Each row has a name. Each question is about the rows just above it.

Columns, left to right: K Z N T
zud: [111 182 146 133]
Kena: [137 182 152 122]
dar: [130 185 134 118]
Lut: [134 190 148 120]
fipef: [129 169 152 120]
sav: [136 174 148 121]
varo: [151 199 149 116]
sizad: [147 180 140 125]
povop: [156 173 150 122]
vodaz: [154 179 140 116]
[169 174 199] is in which column, read top down?
Z
Which column holds this, read top down? [136 151]
K
Which column holds this, read top down? [199 180 173]
Z
[148 149 140 150] is in which column, read top down?
N
[182 182 185 190 169] is in which column, read top down?
Z
Which column holds this, read top down? [120 120 121 116]
T
[130 134 129 136 151 147] is in which column, read top down?
K

Columns, left to right: E J L F
fozu: [117 161  99 159]
zizur: [180 161  96 156]
levem: [ 99 183 152 109]
bupi: [179 164  72 156]
zin: [180 161  96 105]
Bovep: [180 161  76 153]
duza: [178 164  79 153]
Which column holds this, read top down? [180  99 179 180]
E
Which column holds [ 99  96 152  72  96] top down?
L
Which column holds [152  72  96  76] top down?
L
[161 161 183] is in which column, read top down?
J
Which column holds this, read top down? [156 109 156]
F
Which column holds [164 161] top down?
J
Which column holds [156 109 156 105 153 153] top down?
F

Columns, left to right: P Q U W
zak: [136 111 139  60]
Bedi: [136 111 120 180]
Pazo: [136 111 139 111]
Which column holds [120 139] top down?
U
Whose row is [136 111 139  60]?
zak
Which column holds this, read top down? [139 120]
U
Where do [136 111 139 111] appear?
Pazo

Columns, left to right: M Y H C
Muna: [128 101 172 191]
novad: [128 101 193 191]
mepo: [135  92 182 192]
Which column holds this, read top down? [191 192]
C
Which column holds [128 128] top down?
M
Which column holds this, read top down? [193 182]
H
[101  92] is in which column, read top down?
Y

Columns, left to right: G D X V R
sodi: [115  96  63 105 188]
movot: [129  91  60 150  76]
zet: [169 161 171 139  76]
fif: [141 125 156  95 141]
Timo: [ 92 156 123 159  71]
lep: [181 139 162  93 149]
nupi: [ 94 134 147 193  84]
[123 162 147] is in which column, read top down?
X
[ 92 181] is in which column, read top down?
G

Columns, left to right: befo geka ren fule vasog vogar duz vare tul
bez: [139  93  98 136 130 128 162 112 112]
rigu: [181 149 141 134 145 143 149 128 124]
Fela: [164 148 127 134 148 162 159 117 131]
fut: [110  88 121 109 137  89 121 148 125]
nif: [ 77 113 128 104 134 121 114 123 128]
Lem: [124  94 105 153 102 102 147 114 113]
biba: [108 130 128 141  89 104  91 134 125]
mireb: [125 164 144  95 152 141  97 131 136]
Gupo: [144  95 120 106 155  90 138 139 117]
[136 117] is in which column, read top down?
tul
Which column holds this, read top down? [134 131]
vare
[134 134] is in which column, read top down?
fule

Columns, left to right: mak gozu pona zif mab
sunoz: [186  92 120 111  80]
rad: [112 155  58 135 143]
fal: [102 117 103 143 166]
ses: [122 127 145 104 140]
[ 80 143] is in which column, read top down?
mab
Which column holds this, read top down? [ 58 103]
pona
Which column holds [143 166] top down?
mab
Which column holds this, read top down? [120  58 103]
pona
Which column holds this, read top down? [111 135]
zif

Columns, left to right: pidi ketet fufo zadof taso vof git Dozur Sitav
Vedib: [152 128  91 195 138 100 145 133 104]
beto: [ 78 108 132 131  83 183 127 135 161]
biz: [132 122 156  86 166 100 145  86 131]
Reko: [132 122 156  86 166 102 145  86 131]
Which column holds this, read top down? [156 156]
fufo
Which column holds this, read top down? [108 122]
ketet
Which column holds this, read top down? [ 91 132]
fufo
Which column holds this, read top down? [152  78]
pidi
[ 83 166] is in which column, read top down?
taso
[161 131 131] is in which column, read top down?
Sitav
[152  78 132] is in which column, read top down?
pidi

Columns, left to right: lebov fes zug tepe
leri: [161 172  83 125]
kipo: [146  88 184 135]
Giba: [128 136  97  63]
Which column holds [172  88] top down?
fes
[ 88 136] is in which column, read top down?
fes
[125 135] is in which column, read top down?
tepe
[161 146] is in which column, read top down?
lebov

Columns, left to right: lotu nuzez limus dopi zag Pibu zadi gen Gusib
gol: [115 136  93 111 149 159 108 120 126]
lemup: [127 125 110 139 151 130 108 123 137]
zipef: [134 131 134 155 141 115 127 127 116]
los: [110 103  94  69 137 192 117 112  99]
nin: [110 103  94  69 137 192 117 112 109]
Which column holds this, read top down? [159 130 115 192]
Pibu
Which column holds this, read top down? [137 116]
Gusib
Which column holds this, read top down? [149 151]
zag
Which column holds this, read top down? [120 123 127 112]
gen

Columns, left to right: tipiz Marun vuti Lin
rit: [112 101 115 121]
tage: [ 72 127 118 177]
riruz: [119 129 107 175]
Zur: [ 98 132 116 190]
gadep: [136 102 136  58]
seso: [ 71 105 124 147]
Ledob: [117 111 171 121]
liriv: [159  98 109 128]
beli: [119 110 172 119]
Dilup: [ 85 131 129 172]
ket: [ 97 135 139 185]
Which column holds this, read top down? [118 107 116]
vuti
Which column holds [121 128 119 172] top down?
Lin

Columns, left to right: leru vud kadat pom
gavoz: [128 129 144  86]
kogag: [125  97 107 149]
miki: [155 141 156  98]
molu: [146 122 142 181]
[107 156 142] is in which column, read top down?
kadat
Which column holds [144 107] top down?
kadat

Columns, left to right: tutum gura Lorap ledup duk lemu Ras
kar: [130 136 137  99 114 136 130]
Geruv: [142 143 128 115 138 139 139]
Sop: [120 131 152  76  88 151 157]
Peruv: [127 143 128 115 138 139 139]
pebe: [128 112 118 175 133  99 117]
Mel: [130 136 137  99 114 136 113]
bani: [155 117  87 133 154 119 106]
Teko: [125 114 112 132 130 144 121]
Topar: [137 113 114 172 147 121 117]
vasun: [130 118 139 128 131 129 130]
[154 130 147 131] is in which column, read top down?
duk
[136 139 151] is in which column, read top down?
lemu
[136 117 114 113] is in which column, read top down?
gura
Which column holds [137 130] top down?
tutum
Which column holds [130 142 120 127 128] top down?
tutum
Which column holds this, read top down? [128 152 128 118 137  87]
Lorap

Columns, left to right: Geme navo Pino Luvo
Fola: [135 140 126 179]
Sesa: [116 127 160 179]
pizen: [111 155 132 110]
Meru: [157 108 161 100]
tabuf: [158  86 111  87]
gasa: [145 129 175 105]
nisu: [148 114 181 101]
[157 158 145] is in which column, read top down?
Geme
[160 132 161 111 175 181] is in which column, read top down?
Pino
Which column holds [127 155 108  86 129 114] top down?
navo

Columns, left to right: nikid kag vezo tipu
Lano: [125  99 182  83]
darob: [125 167 182 135]
sedus: [125  99 182 135]
Which column holds this, read top down? [ 99 167]
kag
Which column holds [ 83 135] top down?
tipu
Whose row is [125 167 182 135]?
darob

Columns, left to right: Sasal bugu tugi lafe dibel Paro dizu mabuk sabu Kete
rulap: [140 143 156 181  83 118 155  96 170 180]
Bego: [157 140 155 170  80 106 149 108 147 172]
Losi: [156 136 155 173  90 110 135 110 163 189]
Which column holds this, read top down? [ 96 108]
mabuk
[157 156] is in which column, read top down?
Sasal

Columns, left to right: poma pivek Ruza vefep
ger: [132 140 179 156]
Fam: [134 135 148 190]
mizen: [129 129 149 200]
Tud: [134 143 162 169]
Zoz: [130 130 182 166]
zetep: [132 135 162 178]
dozo: [132 135 159 181]
Bure: [130 135 186 156]
kopi: [131 136 188 152]
Budit: [131 134 177 166]
Which column holds [132 134] top down?
poma
Which column holds this, read top down? [135 129 143 130 135 135 135 136 134]
pivek
[179 148 149 162] is in which column, read top down?
Ruza

Columns, left to right: volu zivi Ruv begul torak Tagub tumag rur
pazu: [114 146 118 159 131 123 165 161]
vosav: [102 145 118 118 138 128 146 138]
puga: [154 132 125 160 172 109 112 162]
Begad: [186 144 136 131 117 110 134 173]
Tizug: [103  81 142 140 156 109 140 121]
Toli: [182 138 141 131 129 115 141 161]
Vudez: [157 162 138 118 117 120 154 121]
nokad: [153 103 137 150 131 109 112 141]
gofas: [102  81 131 149 134 118 124 142]
[159 118 160 131 140 131] is in which column, read top down?
begul
Which column holds [117 156 129 117 131] top down?
torak
Which column holds this, read top down? [114 102]
volu

Columns, left to right: nuri Gosog les niru bilot gem
Rutu: [114 134 130 117 141 172]
tulob: [114 134 130 136  95 149]
tak: [148 143 138 117 141 115]
[130 130] is in which column, read top down?
les
Which column holds this, read top down? [134 134]
Gosog
[136 117] is in which column, read top down?
niru
Which column holds [ 95 141] top down?
bilot
Which column holds this, read top down? [130 138]
les

Columns, left to right: raro lepef supil pire durul
Gizi: [118 127  96  92 156]
vene: [ 98  85 116  87 150]
lur: [ 86  84 116 191  71]
zav: [ 98  85 116 130 150]
Which column holds [118  98] top down?
raro
[85 84] is in which column, read top down?
lepef
Which column holds this, read top down? [156 150  71]
durul
Which column holds this, read top down? [ 87 191 130]
pire

